Here is a tiny trained network, its code and every weight. The questions are about switching its units off for an input and a target symbol, where a switched-off unit gives its printed mean instead of its output.

import numpy as np


def w(rows, s, z=0):
    codes = np.array(rows[::2]) - 128.0
    scale = np.full(codes.shape[1], s)
    scale[-1] = z or s
    return codes * scale


def norm(h):
    return h / np.sqrt((h * h).mean(-1, keepdims=True) + 1e-5)


def f(y):
    return np.maximum(y, 0)


def softmax(a):
    e = np.exp(a - a.max(-1, keepdims=True))
    return e / e.sum(-1, keepdims=True)


def log_softmax(a):
    a = a - a.max(-1, keepdims=True)
    return a - np.log(np.exp(a).sum(-1, keepdims=True))


def net(x, mask):
    ids = ['αβγδηθλμτψω'.index(c) for c in x.split()]
    T = len(ids)
    res = E[ids] + P[:T]
    r = norm(res)
    for j in range(2):
        rows = slice(2 * j, 2 * j + 2)
        q, k, v = (r @ M[0][rows].T for M in (Q, K, V))
        z = softmax(np.where(np.tri(T) > 0, q @ k.T / 2**0.5, -1e9)) @ v
        o = O[0][rows]
        res = res + np.where(mask[j], z, o[:, -1]) @ o[:, :-1]
    y = f(norm(res) @ A[0][:, :-1].T + A[0][:, -1])
    res = res + np.where(mask[2:18], y, B[0][:, -1]) @ B[0][:, :-1]
    return log_softmax(norm(res)[-1] @ U[:, :-1].T + U[:, -1])


Q, K, V, O, A, B = {}, {}, {}, {}, {}, {}
E = w([
[147,102,138,99],'α',
[160,103,147,90],'β',
[148,107,145,98],'γ',
[252,141,132,175],'δ',
[136,83,140,71],'η',
[158,109,150,92],'θ',
[113,69,108,60],'λ',
[159,137,160,93],'μ',
[133,71,101,116],'τ',
[72,155,166,150],'ψ',
[131,144,74,88],'ω',
],0.018)
P = w([
[12,69,175,2],'0',
[42,118,146,51],'1',
[69,148,129,97],'2',
[139,166,121,116],'3',
[168,195,110,148],'4',
[186,202,96,167],'5',
[205,213,104,185],'6',
],0.0043)
Q[0] = w([
[190,67,131,124],'H1',
[246,88,80,18],'H1',
[57,106,120,196],'H2',
[89,147,139,153],'H2',
],0.014)
K[0] = w([
[167,203,143,199],'H1',
[183,164,84,213],'H1',
[96,125,175,3],'H2',
[60,104,139,54],'H2',
],0.012)
V[0] = w([
[59,181,164,127],'H1',
[112,192,50,20],'H1',
[143,246,137,96],'H2',
[200,100,255,123],'H2',
],0.0095)
O[0] = w([
[62,185,18,102,33],'H1',
[247,72,41,61,252],'H1',
[191,194,121,65,20],'H2',
[56,183,253,17,206],'H2',
],0.0067,0.0039)
A[0] = w([
[8,111,150,181,23],'N1',
[203,106,106,162,103],'N2',
[103,238,165,151,237],'N3',
[170,144,47,189,181],'N4',
[129,144,210,125,56],'N5',
[167,128,149,89,229],'N6',
[104,80,92,131,47],'N7',
[16,196,130,100,253],'N8',
[200,142,162,124,110],'N9',
[18,174,147,137,137],'N10',
[77,150,97,74,199],'N11',
[121,59,166,126,132],'N12',
[95,75,96,143,73],'N13',
[162,86,164,183,206],'N14',
[20,110,186,131,164],'N15',
[173,166,68,125,122],'N16',
],0.012,0.0024)
B[0] = w([
[170,214,123,19,157],'N1',
[117,92,148,178,200],'N2',
[64,80,36,134,184],'N3',
[195,108,50,50,171],'N4',
[174,127,148,111,202],'N5',
[58,132,99,181,252],'N6',
[96,181,167,139,175],'N7',
[108,183,76,194,205],'N8',
[60,147,114,133,195],'N9',
[50,130,62,158,170],'N10',
[152,197,103,158,194],'N11',
[95,152,155,180,255],'N12',
[74,212,163,201,178],'N13',
[70,225,118,107,216],'N14',
[254,118,89,188,218],'N15',
[175,106,59,195,166],'N16',
],0.0077,0.0062)
U = w([
[52,100,120,245,95],'α',
[148,148,143,82,171],'β',
[57,80,91,83,151],'γ',
[155,121,145,113,138],'δ',
[196,57,159,170,118],'η',
[105,53,134,84,193],'θ',
[202,77,51,130,253],'λ',
[127,127,105,126,60],'μ',
[218,192,141,169,103],'τ',
[80,173,77,15,109],'ψ',
[92,207,12,146,75],'ω',
],0.012,0.0058)

Each question gives the input, a string of symbols that net reads in full, and the target symbol t.
The units are the heads (2 rows each of Q, K, V and O) and the neurons (one row each of A and B). Each row of codes is followed by its name. A weight is (code - 128) times the scale printed after its matrix; where a second scale follows, it is the last column's (O, A, B and U).
mask holds one flag per unit, heads first, then neurons. A switched-off unit (its flag False) gives its mean, the last column of its rows in O or B, instead of its output. The means were averaged over made-up inputs and are rounded, as every weight is.
A unit's drop is (log p(t) with every unit on - log p(t) with that unit switched off) / (log p(t) with every unit on - log p(t) with every unit switched off).
The circuit of an input: a set's keep is (log p(t) with only the set's units on - log p(t) with every unit switched off) / (log p(t) with every unit on - log p(t) with every unit switched off). Starting from the 12 units with the biggest drops (on a tie, the unit counted first), units are removed one at a time, each time the one whose removal leaves the highest keep (on an exact tie, the one counted first), for as long as the keep stays at least 0.8.
circuit, biggest first: the units of the circuit, biggest drop first
k most important neurons: the k neurons with the biggest drops, biggest first
which heads matter: for each layer, one digit per head in row order, 1 if its drop is at least 0.15 and else 0, layers parted by /
drop when u is switched off: that unit's drop, to one decimal
input η τ α α ω θ θ, target λ: which heads matter	10
input θ ω μ, target λ: which heads matter	00
input η θ θ τ μ θ λ, target ψ: circuit, biggest first	[H2]
input ψ ω τ, target λ: which heads matter	11
input δ α τ ψ μ τ, target τ: 3 most important neurons	[N15; N1; N5]
input α θ ψ, target ω: circuit, biggest first	[N1; N10; N15]
input τ δ μ β α, target α: which heads matter	11
input ω θ τ τ γ η τ, target α: which heads matter	00
input ω β δ τ τ, target τ: circuit, biggest first	[H1; N15; N1]
input θ β τ ω λ β, target λ: which heads matter	10
input η λ α α η, target θ: which heads matter	00
input γ τ θ, target α: which heads matter	01
input ω α μ λ μ τ μ, target α: circuit, biggest first	[N2; H2]
input λ α α μ α, target ψ: circuit, biggest first	[H2]
input θ ω τ θ τ α, target α: which heads matter	01
input τ θ μ η, target ψ: which heads matter	10
input τ η η, target α: circuit, biggest first	[H2; N12]
input μ ψ ψ γ η γ, target ψ: which heads matter	01
input β ω γ τ τ τ, target α: which heads matter	10
input λ ω λ, target λ: circuit, biggest first	[H1]
input θ θ ω τ γ, target λ: which heads matter	11
input τ τ λ, target α: which heads matter	01
input ω τ τ, target λ: 2 most important neurons	[N4; N6]
input ω θ η, target λ: drop when H1 is switched off	1.3
input β ψ τ η τ γ, target α: drop when H2 is switched off	0.3
input γ ω θ, target λ: drop when H2 is switched off	0.0
input ω μ μ μ, target ψ: drop when N15 is switched off	0.1
